Below are the code and all the weights of a small trained network. Each question names an input and a target symbol and asks about switching units off, where a switched-off unit gives its printed mean instead of its output.

import numpy as np


def w(rows, s, z=0):
    codes = np.array(rows[::2]) - 128.0
    scale = np.full(codes.shape[1], s)
    scale[-1] = z or s
    return codes * scale


def norm(h):
    return h / np.sqrt((h * h).mean(-1, keepdims=True) + 1e-5)


def f(y):
    return y / 2 * (1 + np.tanh(0.7978845608 * (y + 0.044715 * y**3)))


def softmax(a):
    e = np.exp(a - a.max(-1, keepdims=True))
    return e / e.sum(-1, keepdims=True)


def log_softmax(a):
    a = a - a.max(-1, keepdims=True)
    return a - np.log(np.exp(a).sum(-1, keepdims=True))


def net(x, mask):
    ids = ['βηθλμξπτω'.index(c) for c in x.split()]
    T = len(ids)
    res = E[ids] + P[:T]
    r = norm(res)
    for j in range(3):
        rows = slice(3 * j, 3 * j + 3)
        q, k, v = (r @ M[0][rows].T for M in (Q, K, V))
        z = softmax(np.where(np.tri(T) > 0, q @ k.T / 3**0.5, -1e9)) @ v
        o = O[0][rows]
        res = res + np.where(mask[j], z, o[:, -1]) @ o[:, :-1]
    y = f(norm(res) @ A[0][:, :-1].T + A[0][:, -1])
    res = res + np.where(mask[3:19], y, B[0][:, -1]) @ B[0][:, :-1]
    return log_softmax(norm(res)[-1] @ U[:, :-1].T + U[:, -1])


Q, K, V, O, A, B = {}, {}, {}, {}, {}, {}
E = w([
[103,155,90,104],'β',
[60,80,192,251],'η',
[107,133,77,58],'θ',
[9,152,134,96],'λ',
[47,224,135,109],'μ',
[110,239,122,90],'ξ',
[91,33,137,159],'π',
[68,185,139,66],'τ',
[146,170,150,137],'ω',
],0.013)
P = w([
[184,128,2,171],'0',
[52,247,106,126],'1',
[76,239,113,121],'2',
[129,164,151,138],'3',
[109,172,165,138],'4',
[77,159,164,134],'5',
],0.0076)
Q[0] = w([
[111,91,97,109],'head 0',
[139,101,114,215],'head 0',
[59,119,192,116],'head 0',
[186,11,183,172],'head 1',
[80,115,156,147],'head 1',
[139,181,139,103],'head 1',
[115,251,118,85],'head 2',
[178,93,124,115],'head 2',
[168,69,139,187],'head 2',
],0.019)
K[0] = w([
[117,107,77,92],'head 0',
[104,150,194,135],'head 0',
[152,150,164,84],'head 0',
[74,164,252,58],'head 1',
[168,212,98,101],'head 1',
[85,90,35,115],'head 1',
[122,139,68,154],'head 2',
[122,162,152,139],'head 2',
[78,126,188,79],'head 2',
],0.016)
V[0] = w([
[109,132,104,152],'head 0',
[85,129,188,150],'head 0',
[129,165,133,93],'head 0',
[192,201,169,198],'head 1',
[80,78,129,29],'head 1',
[60,80,125,217],'head 1',
[79,255,179,172],'head 2',
[180,132,111,142],'head 2',
[58,68,136,179],'head 2',
],0.014)
O[0] = w([
[151,133,165,108,212],'head 0',
[127,135,98,104,67],'head 0',
[185,96,132,101,210],'head 0',
[196,115,199,171,131],'head 1',
[15,243,5,80,2],'head 1',
[30,62,178,65,145],'head 1',
[95,163,170,60,233],'head 2',
[153,153,176,216,156],'head 2',
[93,88,132,144,119],'head 2',
],0.013,0.0047)
A[0] = w([
[118,167,154,69,100],'neuron 0',
[149,127,90,151,111],'neuron 1',
[154,107,107,168,198],'neuron 2',
[157,152,86,88,121],'neuron 3',
[131,106,193,164,80],'neuron 4',
[166,145,169,115,93],'neuron 5',
[68,130,67,96,213],'neuron 6',
[163,159,86,165,107],'neuron 7',
[88,195,64,106,93],'neuron 8',
[174,125,108,42,132],'neuron 9',
[139,1,136,97,255],'neuron 10',
[97,177,88,129,92],'neuron 11',
[189,80,149,83,31],'neuron 12',
[83,146,62,141,133],'neuron 13',
[129,183,114,104,93],'neuron 14',
[177,159,162,164,114],'neuron 15',
],0.017,0.0067)
B[0] = w([
[152,121,163,89,174],'neuron 0',
[133,138,125,130,140],'neuron 1',
[1,242,141,131,192],'neuron 2',
[122,41,228,105,150],'neuron 3',
[188,90,147,97,200],'neuron 4',
[110,144,70,105,193],'neuron 5',
[143,102,129,197,222],'neuron 6',
[125,166,149,58,182],'neuron 7',
[180,22,107,129,199],'neuron 8',
[63,162,184,128,159],'neuron 9',
[94,228,58,246,255],'neuron 10',
[182,72,86,97,163],'neuron 11',
[87,50,171,155,157],'neuron 12',
[162,141,132,140,183],'neuron 13',
[116,61,139,106,153],'neuron 14',
[109,176,28,118,239],'neuron 15',
],0.0091,0.0079)
U = w([
[111,248,58,118,147],'β',
[97,108,195,177,170],'η',
[208,123,27,180,126],'θ',
[66,130,78,75,140],'λ',
[104,198,199,69,49],'μ',
[214,213,147,127,81],'ξ',
[89,148,63,228,95],'π',
[193,97,123,92,252],'τ',
[236,145,172,217,67],'ω',
],0.015,0.0036)

Each question gives the input, a string of symbols that net reads in full, and the target symbol t.
The units are the heads (3 rows each of Q, K, V and O) and the neurons (one row each of A and B). Each row of codes is followed by its name. A weight is (code - 128) times the scale printed after its matrix; where a second scale follows, it is the last column's (O, A, B and U).
mask holds one flag per unit, heads first, then neurons. A switched-off unit (its flag False) gives its mean, the last column of its rows in O or B, instead of its output. The means were averaged over made-up inputs and are rounded, as every weight is.
A unit's drop is (log p(t) with every unit on - log p(t) with that unit switched off) / (log p(t) with every unit on - log p(t) with every unit switched off).
The circuit of an input: a set's keep is (log p(t) with only the set's units on - log p(t) with every unit switched off) / (log p(t) with every unit on - log p(t) with every unit switched off). Starting from the 12 units with the biggest drops (on a tie, the unit counted first), units are removed one at a time, each time the one whose removal leaves the highest keep (on an exact tie, the one counted first), for as long as the keep stays at least 0.8.
units of the circuit, in order: the units of the circuit, biggest drop first
unit that matters most: the unit with the biggest drop
k most important neurons: the k neurons with the biggest drops, biggest first
heads that matter: for each layer, one digit per head in row order, 1 if its drop is at least 0.15 and else 0, layers parted by /
drop when u is switched off: that unit's drop, to one decimal
input β θ θ β η ω, target β: heads that matter -> 001
input μ π λ η η ω, target μ: heads that matter -> 001
input β τ η, target τ: unit that matters most -> head 1
input β β π ξ β λ, target β: heads that matter -> 011
input π β ω τ π β, target π: units of the circuit, in order -> head 2; neuron 10
input θ ξ η β β ξ, target θ: units of the circuit, in order -> head 1; head 2; neuron 8
input η η τ, target η: heads that matter -> 010
input β θ θ π ξ β, target β: heads that matter -> 011
input λ η τ μ, target λ: heads that matter -> 010
input π λ ξ ξ θ, target π: heads that matter -> 001
input π μ ω, target π: units of the circuit, in order -> head 2; head 1
input η ξ ξ, target η: heads that matter -> 010
input η ω β τ η, target τ: 3 most important neurons -> neuron 10; neuron 2; neuron 8
input ω β ξ π β μ, target ω: units of the circuit, in order -> head 1
input β θ η, target θ: heads that matter -> 010
input β μ ω ξ ξ η, target ξ: heads that matter -> 011
input β λ η β τ, target β: units of the circuit, in order -> head 2; head 1; neuron 15
input η π η θ θ, target η: drop when head 1 is switched off -> 0.6
input μ θ ξ, target μ: drop when neuron 8 is switched off -> 0.0
input β λ η ξ, target β: drop when head 1 is switched off -> 0.2
input β μ β τ ω ξ, target β: most important neuron -> neuron 15
